Below are the code and all the weights of a small trained network. Each question names an input and a target symbol and asks about switching units off, where a switched-off unit gives its printed mean instead of its output.

import numpy as np


def w(rows, s, z=0):
    codes = np.array(rows[::2]) - 128.0
    scale = np.full(codes.shape[1], s)
    scale[-1] = z or s
    return codes * scale


def norm(h):
    return h / np.sqrt((h * h).mean(-1, keepdims=True) + 1e-5)


def f(y):
    return y / 2 * (1 + np.tanh(0.7978845608 * (y + 0.044715 * y**3)))


def softmax(a):
    e = np.exp(a - a.max(-1, keepdims=True))
    return e / e.sum(-1, keepdims=True)


def log_softmax(a):
    a = a - a.max(-1, keepdims=True)
    return a - np.log(np.exp(a).sum(-1, keepdims=True))


def net(x, mask):
    ids = ['αβδεηθλξπσ'.index(c) for c in x.split()]
    T = len(ids)
    res = E[ids] + P[:T]
    u = 0
    for l in range(2):
        q, k, v = (norm(res) @ M[l].T for M in (Q, K, V))
        z = softmax(np.where(np.tri(T) > 0, q @ k.T / 2**0.5, -1e9)) @ v
        res = res + np.where(mask[u], z, O[l][:, -1]) @ O[l][:, :-1]
        u += 1
        y = f(norm(res) @ A[l][:, :-1].T + A[l][:, -1])
        res = res + np.where(mask[u : u + 8], y, B[l][:, -1]) @ B[l][:, :-1]
        u += 8
    return log_softmax(norm(res)[-1] @ U[:, :-1].T + U[:, -1])


Q, K, V, O, A, B = {}, {}, {}, {}, {}, {}
E = w([
[114,90,137,149,162,114,104,126,54,72,86,75],'α',
[233,150,102,75,108,88,134,106,77,4,86,133],'β',
[151,115,43,204,129,166,139,186,150,107,108,134],'δ',
[120,119,46,139,98,53,93,44,150,146,119,115],'ε',
[108,42,99,106,128,99,138,96,135,76,63,134],'η',
[134,146,191,138,118,104,137,140,168,45,189,77],'θ',
[201,103,110,232,207,128,81,89,117,102,138,148],'λ',
[224,102,83,207,135,140,121,149,62,175,121,76],'ξ',
[128,70,208,154,87,72,126,99,192,152,120,89],'π',
[152,122,27,118,88,186,116,34,121,52,56,136],'σ',
],0.017)
P = w([
[89,146,190,85,161,212,234,127,108,160,2,160],'0',
[126,51,144,117,133,99,165,113,67,124,85,181],'1',
[139,46,147,138,148,111,145,107,88,136,115,156],'2',
[130,53,124,138,97,134,131,133,96,127,135,133],'3',
[134,75,124,156,92,132,104,155,88,135,157,140],'4',
[131,92,131,145,106,102,118,147,103,139,155,136],'5',
[121,115,147,136,98,89,115,143,96,136,131,113],'6',
[104,113,134,158,93,97,111,144,124,127,133,106],'7',
[124,164,151,160,106,80,102,160,100,144,113,91],'8',
[118,179,154,181,104,96,93,147,119,140,108,96],'9',
[117,191,158,178,111,105,83,154,133,148,107,89],'10',
[124,198,148,191,87,103,76,163,141,137,107,78],'11',
],0.0086)
Q[0] = w([
[190,104,112,254,107,95,64,136,82,39,45,16],'L0H1',
[161,108,47,234,133,54,75,91,25,83,57,95],'L0H1',
],0.0079)
K[0] = w([
[99,228,166,197,67,72,90,107,233,116,125,45],'L0H1',
[57,192,114,129,108,2,78,123,191,187,202,92],'L0H1',
],0.0088)
V[0] = w([
[141,110,253,164,109,128,166,184,180,112,150,141],'L0H1',
[123,232,93,129,206,214,200,154,83,32,217,63],'L0H1',
],0.0052)
O[0] = w([
[138,78,202,19,157,249,50,28,52,78,241,247,142],'L0H1',
[140,91,112,105,232,86,218,79,2,89,147,201,6],'L0H1',
],0.0086,0.011)
A[0] = w([
[121,93,122,81,150,151,111,115,98,75,211,173,74],'L0N1',
[100,85,185,155,174,82,120,128,99,158,118,149,126],'L0N2',
[135,145,79,185,122,111,136,121,114,247,100,128,98],'L0N3',
[134,106,184,148,114,122,138,152,104,112,150,82,130],'L0N4',
[102,109,123,160,171,151,145,108,103,106,126,167,180],'L0N5',
[128,174,73,145,148,137,76,126,107,69,74,136,254],'L0N6',
[165,95,104,153,150,126,129,68,100,145,161,145,141],'L0N7',
[136,139,107,130,99,124,47,149,140,122,150,112,213],'L0N8',
],0.011,0.0027)
B[0] = w([
[176,182,144,212,87,136,107,44,159,251,160,83,163],'L0N1',
[46,33,173,165,153,153,121,150,142,55,132,28,152],'L0N2',
[205,119,198,175,143,144,237,98,115,94,209,191,198],'L0N3',
[68,110,108,104,200,160,176,73,99,134,113,113,178],'L0N4',
[125,141,1,101,227,166,69,194,142,175,186,30,150],'L0N5',
[177,37,88,54,115,186,170,131,243,192,139,60,200],'L0N6',
[178,158,203,161,174,16,123,77,220,120,160,137,144],'L0N7',
[141,20,242,173,204,110,146,80,176,165,97,109,248],'L0N8',
],0.0066,0.011)
Q[1] = w([
[89,184,102,94,116,114,138,188,79,105,85,206],'L1H1',
[175,65,135,169,132,147,95,109,153,162,132,9],'L1H1',
],0.013)
K[1] = w([
[150,94,97,175,55,79,39,131,98,87,181,136],'L1H1',
[95,254,159,53,195,174,199,124,136,179,95,158],'L1H1',
],0.0091)
V[1] = w([
[57,42,67,3,179,253,142,162,76,37,65,66],'L1H1',
[179,201,72,103,147,115,251,206,31,86,187,177],'L1H1',
],0.0063)
O[1] = w([
[106,110,112,142,117,114,98,92,82,157,50,174,253],'L1H1',
[139,116,112,222,70,112,77,105,103,2,95,92,109],'L1H1',
],0.016,0.014)
A[1] = w([
[107,162,207,52,128,167,81,37,43,96,191,152,96],'L1N1',
[131,188,109,225,48,108,46,112,89,13,122,104,42],'L1N2',
[133,102,102,244,109,109,31,45,70,95,58,146,250],'L1N3',
[190,120,2,174,84,139,155,105,150,152,168,214,115],'L1N4',
[151,75,228,192,164,188,76,134,107,170,142,88,142],'L1N5',
[133,133,80,65,176,84,114,154,102,224,58,226,240],'L1N6',
[114,111,116,137,116,146,71,105,73,138,94,85,98],'L1N7',
[160,108,178,124,132,143,144,156,235,8,253,17,181],'L1N8',
],0.0081,0.0026)
B[1] = w([
[194,193,70,177,180,90,81,130,232,200,118,109,144],'L1N1',
[77,73,176,21,69,127,148,2,26,213,172,109,164],'L1N2',
[103,239,127,149,125,122,183,208,110,158,207,135,251],'L1N3',
[70,118,126,59,197,215,186,136,247,75,139,91,135],'L1N4',
[112,83,135,112,84,114,187,113,202,87,44,97,194],'L1N5',
[174,136,126,114,45,118,23,139,110,30,171,102,205],'L1N6',
[111,115,108,128,146,117,164,145,181,150,179,127,168],'L1N7',
[150,147,96,113,140,127,52,209,110,119,98,249,189],'L1N8',
],0.0092,0.018)
U = w([
[106,185,81,146,111,127,67,149,77,156,68,253,124],'α',
[155,115,172,131,109,151,229,67,62,102,122,179,124],'β',
[39,101,95,111,151,150,150,127,66,111,146,81,247],'δ',
[71,206,112,127,149,203,125,254,162,88,196,210,149],'ε',
[156,62,220,96,83,217,72,89,133,138,98,155,27],'η',
[182,79,105,182,190,101,88,89,191,28,90,155,45],'θ',
[171,76,58,115,121,152,179,21,186,61,59,104,23],'λ',
[193,150,139,100,43,125,86,138,89,25,190,82,169],'ξ',
[132,187,118,74,159,149,109,105,112,187,234,114,253],'π',
[127,206,85,143,81,79,181,186,203,135,113,27,71],'σ',
],0.0054,0.0013)

Each question gives the input, a string of symbols that net reads in full, and the target symbol t.
The units are the heads (2 rows each of Q, K, V and O) and the neurons (one row each of A and B). Each row of codes is followed by its name. A weight is (code - 128) times the scale printed after its matrix; where a second scale follows, it is the last column's (O, A, B and U).
mask holds one flag per unit, layer by layer, with each layer's heads first. A switched-off unit (its flag False) gives its mean, the last column of its rows in O or B, instead of its output. The means were averaged over made-up inputs and are rounded, as every weight is.
A unit's drop is (log p(t) with every unit on - log p(t) with that unit switched off) / (log p(t) with every unit on - log p(t) with every unit switched off).
The circuit of an input: a set's keep is (log p(t) with only the set's units on - log p(t) with every unit switched off) / (log p(t) with every unit on - log p(t) with every unit switched off). Starting from the 12 units with the biggest drops (on a tie, the unit counted first), units are removed one at a time, each time the one whose removal leaves the highest keep (on an exact tie, the one counted first), for as long as the keep stays at least 0.8.
units of the circuit, in order: the units of the circuit, biggest drop first
unit that matters most: the unit with the biggest drop
top k neurons: the k neurons with the biggest drops, biggest first
top k neurons in layer l: the k neurons of layer l with the biggest drops, biggest first
input ε σ δ σ α δ η, target σ: unit that matters most => L0H1
input ξ α α η, target ξ: top 2 neurons => (L0N8, L0N3)
input θ α α α θ ξ δ α, target θ: units of the circuit, in order => (L0H1, L1H1, L0N7, L1N2)
input α α ξ α σ σ α η α α, target δ: units of the circuit, in order => (L0H1, L0N2)
input ε δ β δ α α ξ η, target ε: top 3 neurons => (L1N8, L0N3, L1N5)
input ξ ξ ξ α β α α η, target ξ: units of the circuit, in order => (L0H1, L1H1, L0N8, L0N3)
input ξ η δ α ξ π ε, target ξ: top 3 neurons => (L0N3, L1N2, L0N8)
input ξ α ξ, target ξ: units of the circuit, in order => (L1H1, L0H1, L0N8)
input η α π ξ ξ δ π π β, target η: units of the circuit, in order => (L0N8, L0H1)
input β θ σ θ, target π: top 3 neurons in layer 1 => (L1N3, L1N2, L1N1)
input η ξ ξ α α α ξ σ ξ, target β: units of the circuit, in order => (L0N3, L0H1)
input π σ π δ α ξ λ δ π ξ η ε, target π: top 2 neurons => (L1N5, L0N3)
input ξ η η α η ξ ξ σ, target ξ: units of the circuit, in order => (L1H1, L0H1, L0N3, L1N2)
input π σ δ σ, target π: units of the circuit, in order => (L1H1)
input σ π ε α θ λ λ α ξ α, target π: units of the circuit, in order => (L0H1, L0N1, L0N5)
input π ξ ε α λ ε δ ε π π δ, target η: top 2 neurons => (L1N3, L0N8)
input ξ α η π α δ, target η: top 2 neurons in layer 1 => (L1N2, L1N6)
input ε α α π β θ θ ε π, target ε: units of the circuit, in order => (L1H1, L1N8, L0H1)
input ξ ξ β ξ ξ ξ ξ, target β: top 3 neurons => (L1N2, L1N6, L0N8)
input α ξ λ ξ σ π α ξ α δ λ θ, target α: top neuron in layer 0 => (L0N1)
input ξ ξ ξ δ, target ξ: top 2 neurons in layer 0 => (L0N8, L0N3)
input θ θ η θ ξ ξ α α α, target θ: top 2 neurons in layer 0 => (L0N1, L0N7)
input η α π ξ α π θ α ε ξ π ξ, target η: top 2 neurons in layer 1 => (L1N3, L1N6)
input α π ε ξ α π θ ξ α ε θ, target α: top 2 neurons => (L0N8, L0N1)
input ξ α ξ α α ε δ α, target ξ: top 2 neurons in layer 0 => (L0N3, L0N8)
input ξ α α α σ ε, target ξ: top 4 neurons => (L0N3, L0N8, L1N2, L1N8)
input θ δ σ α α β, target π: unit that matters most => L0H1
